What each symbol does to the objects:
z199 ! z885
z199 @ z446
z402 ! z246
z402 @ z546
z779 ! z995
z779 @ z711
z546 ! z90
z546 @ z402
z738 ! z108
z738 @ z543
z243 ! z301
z243 @ z437
z780 ! z615
z780 @ z822
z90 ! z54
z90 @ z528
z104 ! z711
z104 @ z995
z437 ! z837
z437 @ z243
z246 ! z200
z246 @ z220
z837 ! z526
z837 @ z450
z200 ! z66
z200 @ z412
z833 ! z85
z833 @ z413
z195 ! z413
z195 @ z85
z220 ! z546
z220 @ z246
z412 ! z220
z412 @ z200
z526 ! z199
z526 @ z606
z822 ! z779
z822 @ z780
z543 ! z818
z543 @ z738
z66 ! z179
z66 @ z541
z711 ! z780
z711 @ z779
z446 ! z606
z446 @ z199
z606 ! z450
z606 @ z526
z818 ! z178
z818 @ z314
z806 ! z543
z806 @ z108
z123 ! z541
z123 @ z179
z838 ! z314
z838 @ z178
z178 ! z992
z178 @ z838
z314 ! z738
z314 @ z818
z992 ! z446
z992 @ z885
z743 ! z437
z743 @ z301
z528 ! z402
z528 @ z90
z301 ! z195
z301 @ z743
z885 ! z838
z885 @ z992
z221 ! z528
z221 @ z54
z413 ! z104
z413 @ z833
z595 ! z221
z595 @ z571
z541 ! z412
z541 @ z66
z615 ! z595
z615 @ z876
z813 ! z806
z813 @ z56
z54 ! z571
z54 @ z221
z85 ! z743
z85 @ z195
z108 ! z56
z108 @ z806
z179 ! z813
z179 @ z123
z995 ! z833
z995 @ z104
z876 ! z822
z876 @ z615
z450 ! z243
z450 @ z837
z571 ! z876
z571 @ z595
z56 ! z123
z56 @ z813

The rows follow the links: the fewer symbols apart two objects are, the more alike their rows tend to be.

Each row is also shifted at random along 5 hidden directions that mean nothing.

Each row, then its object:
[-31,  29,  23, -28, -64,  -1, -33,   0, -10, -16, -72, -10, -33,  -5, -45, -25,   9, -42,   2,  12, -19,  -2, -20,  -5,   0, -46,  33,  46, -32,  16] | z54
[-64, -22,  15, -28, -62,  41,  24,  18,  15, -46,   0,  -3, -19, -20,  12, -42,  23,   7,  45,  37,  -3,  13, -40,  40, -30,  19,  19,  42, -31,  -7] | z528
[ 78, -13,  47, -67,  -2, -29, -17,  33, -25,  10, -35,   8, -42,  53, -34, -21,  28,  -8, -10,  -7, -10, -31,  41, -33,  43, -38,  45, -13,  18,   0] | z606
[ -7,  25,  -7, -24,  -4, -61,  13,  -5,   9, -19, -47,  25, -43,   7, -17, -23,  -7, -85,  -4,  -4, -41,  22,  -1, -42, -12,   2,  20,  27, -25,  -4] | z876
[ 17,  -7,   9,  16,  40, -33, -14, -14,  -7,  10,  12,  21,  10,  11, -54,  50,  27,  32,  -4, -66,  28, -64,   1,  10, -14, -43, -22,   6,  -3, -19] | z818
[ 44,  31,  13, -25,  23, -70,  28,  15,   3, -18, -38,   7, -28,  -1, -35, -22,  21, -73,  15,  -5, -43,  32,  10, -45, -22,  56, -11,  42, -26, -20] | z822
[-76, -33,   2, -12,  48,  54,  59,   8,  17, -72,  41,   4,  40,   3,  31,   2,  17,  26,  15,  -1,  -1,  -8,  20,  26,  38,  40,  12, -48,  31, -53] | z526
[-36,  50,   0, -20, -23, -24, -36, -16, -11, -45, -51,  15,  -8,   5, -42, -31,  37, -46,  -6,  -7, -25, -32, -11,   0,  -5, -38,  28,   3, -32,  12] | z90
[ 18,  33,   0,   6,  40, -38, -20, -47,  -5, -17,   5,  51,  52,   3,   2, -20,   1, -14, -10,  43,   6,  53,  -1, -23,   9,  28, -47, -40, -42,  15] | z711
[ 17, -17, -18,  -1,  12, -27,  11, -12, -12,  41, -21,  -6, -10,  -5,  -3,  25, -68, -38,   3,   1,  12,  85, -43, -51, -24,  -7, -29,  64, -16,  -7] | z995
[-61,  54, -36, -10,  11,  14,  24,  18,  -2,  23, -18, -37,  17,  40, -15, -11, -25, -39,  -8, -36,  -2, -15,  25,  30,  67,  37,  77, -15,  60,  12] | z450
[ -5,   2, -74,  53,   8,  -1,  10, -15,  12,  69,  30,   0,  11,  11,  17,  -6, -37,  31,   4, -32,  14, -34, -30,  43, -19,  41,  14, -21,  20,  43] | z108
[ -1, -65,  57, -40,  -5, -16,  -3,  60,  -8,  25,  31,  12, -63,  -2,  13, -71,  48,  33,  50,  43,   8, -17,  -2,  17, -12,  42,  26,  10, -13,  -2] | z838
[  4,  39,   2,  10,  -7,   1, -29,  19, -43,  55,  -6, -20,  54, -22, -46,  -1, -23, -33,  23,  54,  50,  69, -58,  10,  -7,  15, -44,  36, -55,  49] | z104
[ 51, -30,  17,  50,  20,  16,  13,  30,  13,  12,  36, -36,  -4, -25,   1,  54,  30,  40,  13, -36,   0, -55,  20,  -2, -32,  37, -49,  31,  -8,  15] | z813
[ 12, -52,  13, -11, -23, -15,  32,   6,  35, -63,  14,   9, -58, -21,  70, -28,  28,   5,   4,  10, -60, -13,  18, -14, -31,  36,   6, -17,   3, -17] | z246
[ 56,  53, -29, -14,  48,  14,  46,  29, -14,   8,   0, -39,  32,  43, -30,  -6,  -1, -44,   2, -26,  -5, -14,  46,  20,  61,  78,  37, -10,  50,   1] | z243
[-41, -33, -54,  28, -38,  -5,   3, -23,  15,  52,  15,  13, -36,  26,  82, -23, -24,  42, -45,  -2, -23,  -4,  16,  11,  19,  -2,  40, -61,  42,  19] | z738
[ 19,  54, -41,  23,  38,  -7,   0, -40,  -5,   2,  -5,   8,  57,  15,  27,   5, -24, -42, -30,   9,  -8,  54,  22,  -7,  32,  50, -16, -50,  16,  18] | z413
[-29, -45, -10,  33, -12, -29,  -1,   0,  10,  55,  16,  -1, -39, -29,   8,  18, -17,  37,   4, -24,  -1, -17, -31, -12, -71,   8, -33,  39, -22,  17] | z179

In each set, the symbols that take the first to the second take the third to the fourth. Give the fourth.
Answers are names.
A [136,   7,  33,   7,  -4, -19, -40,  -6, -48,  33, -18,  12,  -1,   8,   5, -10,   6, -14,  -4,  49,  10,  65,  23, -39,  14,   7, -26, -25, -12,  38]
B [  8, -41,  31,  28,  -1, -10, -45,  -4,  -4,  25,   9,  -3, -29,  -7,   4,  61,  20,  52, -25, -19,  -9, -33,  21, -26, -25, -40, -43,  -1,   2,   7]
C [  7,  30,  25, -29, -33,  38,   0,  22,  -8, -33, -55, -38, -30,  -3, -39, -23,  18, -66,   7,   4, -36,  -6,  16,  -4,   9,  -1,  30,  49,   4,   3]
D z314

A [-28, -50,  43, -34,  15,  24,   5,  -1,  -3, -23,  33,  25,  11, -22,  18,   6,   1,  38,  17,  23,  28,  25,  -4, -11,  19, -50, -17,  -7,  -2, -50]
B [-38, -32,  18,   2,  47,  -8,  19, -24, -12, -38,  24,  48,  37,  -9,  17,  23, -12,  16,   3,   4,  16,  31,  -1, -27,  -1, -17, -35, -21,  -1, -48]
C [ 39, -35,  13,  30,  -1,   6,  48,  21,  46, -28,  40,  -6, -38, -23,  54,  17,  31,  26,   8, -29, -26, -30,  29,  -4, -41,  84, -28,  -5,   7,   4]
D z200

A [ 13,  40,   6,   0,  23, -31, -25, -19, -19,  28, -25,   2,   8,  18,   0, -24,  11, -46, -10,  27,  -3,  37,  33, -32,  40,  45,  -6, -36,   9,  42]
B [ 65,  21, -46,  56,  18, -49, -12,  -2,   3,  61,  30,   8,  19,   4, -11,   3,  -1,  30,   9, -35,  22, -41, -34,  31, -39,  44,  -8,   2,  -6,  50]
C [-26,  76, -20,   5, -17,  23, -29, -13,  12, -26, -32, -14,  24,   4, -51,   2,   9, -15,   3, -11,  -5, -52, -15,  25,  -1, -41,  22,   5, -15,  17]
D z446

A [  6,  17,  25,  20,  54, -15, -15,  12,   8, -19,  24,   8,  13,  25, -35,  50,  51,  25,  19, -59,   4, -67,  20,   0,   8, -21, -24,  -1,  13,  -8]
B [-26, -68,  33, -36, -22,  19,   6,  20,   1,  12,  21,   2, -25,   0,  17, -27,  -8,  45,  20,  34,  35,  10, -21,  19,  21, -48,  34,   8,  16, -47]
C [-78, -29,  21, -15, -34,  -5,   4,  50,  -2,  70,  26, -14, -53,   9,  13, -61,  34,  29,  25,  19,  15, -26, -13,  31, -15,  54,  41,  18, -10,  29]
D z813

A [-25,  -7,  18, -22, -15,  10, -41,  28, -23,  37,  -7, -21, -15,  11, -65,  39,   2,  26,  12, -34,  35, -43, -32,  16,   9, -72,  15,  44,   9,  -2]
B [-19,  35, -19,  27, -21,  99, -10, -14, -14, -31,   8, -22,  72, -34,  -2,  12, -49,   7,  -4,  27,  27,  58, -23,  45,  27,   0, -23, -12,   0,  -2]
C [ 30,   3,  27, -23,   8, -35,   7,  -3, -16,  -9, -34,  -6, -41,  -2,  17,  -1,  -1, -63,  -2,   4, -52,  69,  29, -66,   4,  31, -27,  12,  -9,  -7]
D z314

A [ 30,  -7,  -8, -16, -13,  14,  10, -28,   4, -59,   4,  31,  34, -24,   8, -23,  -4,   1,  11,  28,  20,  34, -33,  27, -17, -20,   3,   2, -34, -36]
B [ 15, -33,  65, -15,  22,  -4,  -3,   3, -16, -21,  15,   7,  10,  -8,  -1,  22,  12,  14,   6,  21,  16,  49,  19, -42,   8,   2, -71,   0, -27, -24]
C [ 41,  51,  18,  10, -21,  35, -58,  -8,   6, -56, -24,  -5,  10,  -1, -14,  19,  51,  11, -33, -10, -15, -50,  43,   3,  31, -26,  -4, -43, -11,  26]
D z818

A [ 58, -71, -13, -21,  -8,  50,  30,   9,   5,   9,  33, -10,  -7,  17,  41, -11, -51,  60,  -1,  11,  36, -15, -14,  24,  25, -48,  54,  -8,  57, -56]
B [ 16,  -8,   3,  -9, -49,  92,  -9, -44,  -7, -44,  -7,  -5,  49, -27,  31,   7, -35,  24, -22,  55,  12,  59,  -9,   7,  27, -70,   3, -47,   0, -27]
C [  9, -15,   8, -30, -31,  33,  17,   5,   2, -43,  14,   8,  11, -33,   0, -40, -12,   2,  44,  32,  35,  30, -55,  40, -38, -18,  16,  43, -33, -32]
D z526

A [  9, -41, -15,  46,   2, -41,  14,  -6,  33,  19,  35,   3, -37, -12,  38,  27,   6,  33,  -7, -20, -27, -27,   0, -22, -47,  14, -34,   4,  -2,  -9]
B [ 22, -49, -34,  19, -26, -49,  35,  -4,  20,  24,  13,  16, -40, -15,  29, -12, -38,  13,  16,  -9,   1,   5, -73,   9, -77,   5,   9,  47, -11, -10]
C [ 36,  23,  56, -22,   3,   7, -17,  30, -31,  42, -25, -24, -21,  21, -25, -23,  21, -28,   1,  31, -18,  28,  52, -19,  50,  68,  12, -12,  15,  36]
D z450

A [-60, -18, -15,  23, -59,   9, -46,  14,  -5,  82,   5, -17, -41,   5,  27, -19,   3,  43, -14,  16,   4, -23,  -3,  14,  -9,  23,  16, -14,   7,  73]
B [ 29, -13,  19, -29,   2,  -2, -34,   2,  -4,  -6, -19,   8, -17,  40, -15,  25,  23,  15, -33, -29, -18, -55,  50, -29,  55, -96,  37, -37,  41, -20]
C [-55,  87,  -9,  47,  15,  21, -20,  -6,  13, -29,  10, -20,  36,   5, -32,  10,  64,   5, -11, -22, -21, -66,  24,  41,  13,  53, -14, -41, -12,  54]
D z806

A [-10,  -2, -54,  41, -12,   8,   1, -14,  19,  37,  21,  -1, -11,   9,  60,  -6,  -7,  32, -35, -17, -20, -39,  35,  16,  15,  50,  12, -61,  35,  34]
B [-34,  24,  -9, -30,  22, -62,   6, -12,  -8, -11, -19,  30,  -1,  55, -25, -18,  23, -18, -21, -47,  -2, -60,  26, -17,  37, -29,  37, -37,  25, -16]
C [ 87,  29, -11,  43,   1,  39, -27, -19,  12,   4,  15, -12,  22,  -8,   0,  39,  12,  25, -27, -18,  -5, -54,  33,  17,  23,  -5, -20, -44,  10,  40]
D z818

A [-42, -65,  80, -22,   6,   1, -16,  15, -20,  -2,  19,  27,  -3, -32,  -3,  15,  -7,  29,  13,  43,  30,  56,  -5, -33,   2, -45, -47,   0, -25, -26]
B [-79, -10,  18,  10,   3,   7,   1,  11, -18,  -1, -12,  -5,   6, -19,   8,  24, -11, -34,   7,   7,  -6,  71,  11, -47,  -6,  24, -52,  23,  -8,  10]
C [-42,   2,  -5,  31,  24, -12,  -4, -27,  20,  -1,  11,  17,  -4,  -2,  20,  58,  22,  42, -38, -43, -17, -56,  39, -19,   4, -41, -28, -52,  12,   2]
D z179

A [ 20,  65,   8,  11,   1, -13, -38, -35,  11, -59, -27,  27,  16,   2, -20,  22,  55,  -5, -34, -15, -39, -62,  32,  -7,  13, -26,  -7, -49, -18,  30]
B [ 52, -22,  -4,  -6,  44, -85,  58, -19,  38, -64,  13,  53, -20,  -4,  19, -59,  34, -11,  32,  -2, -30,  -5, -31,   4, -73,  62,   7,  13, -44, -34]
C [ 32,  -8,   7,  13,  50,  15,  29,   1,  -8, -10,  25, -15,  39, -20,   3,  49, -20, -11,  10,   6,  24,  54,  -1, -24,   3,  31, -58,  18,   5, -27]
D z301

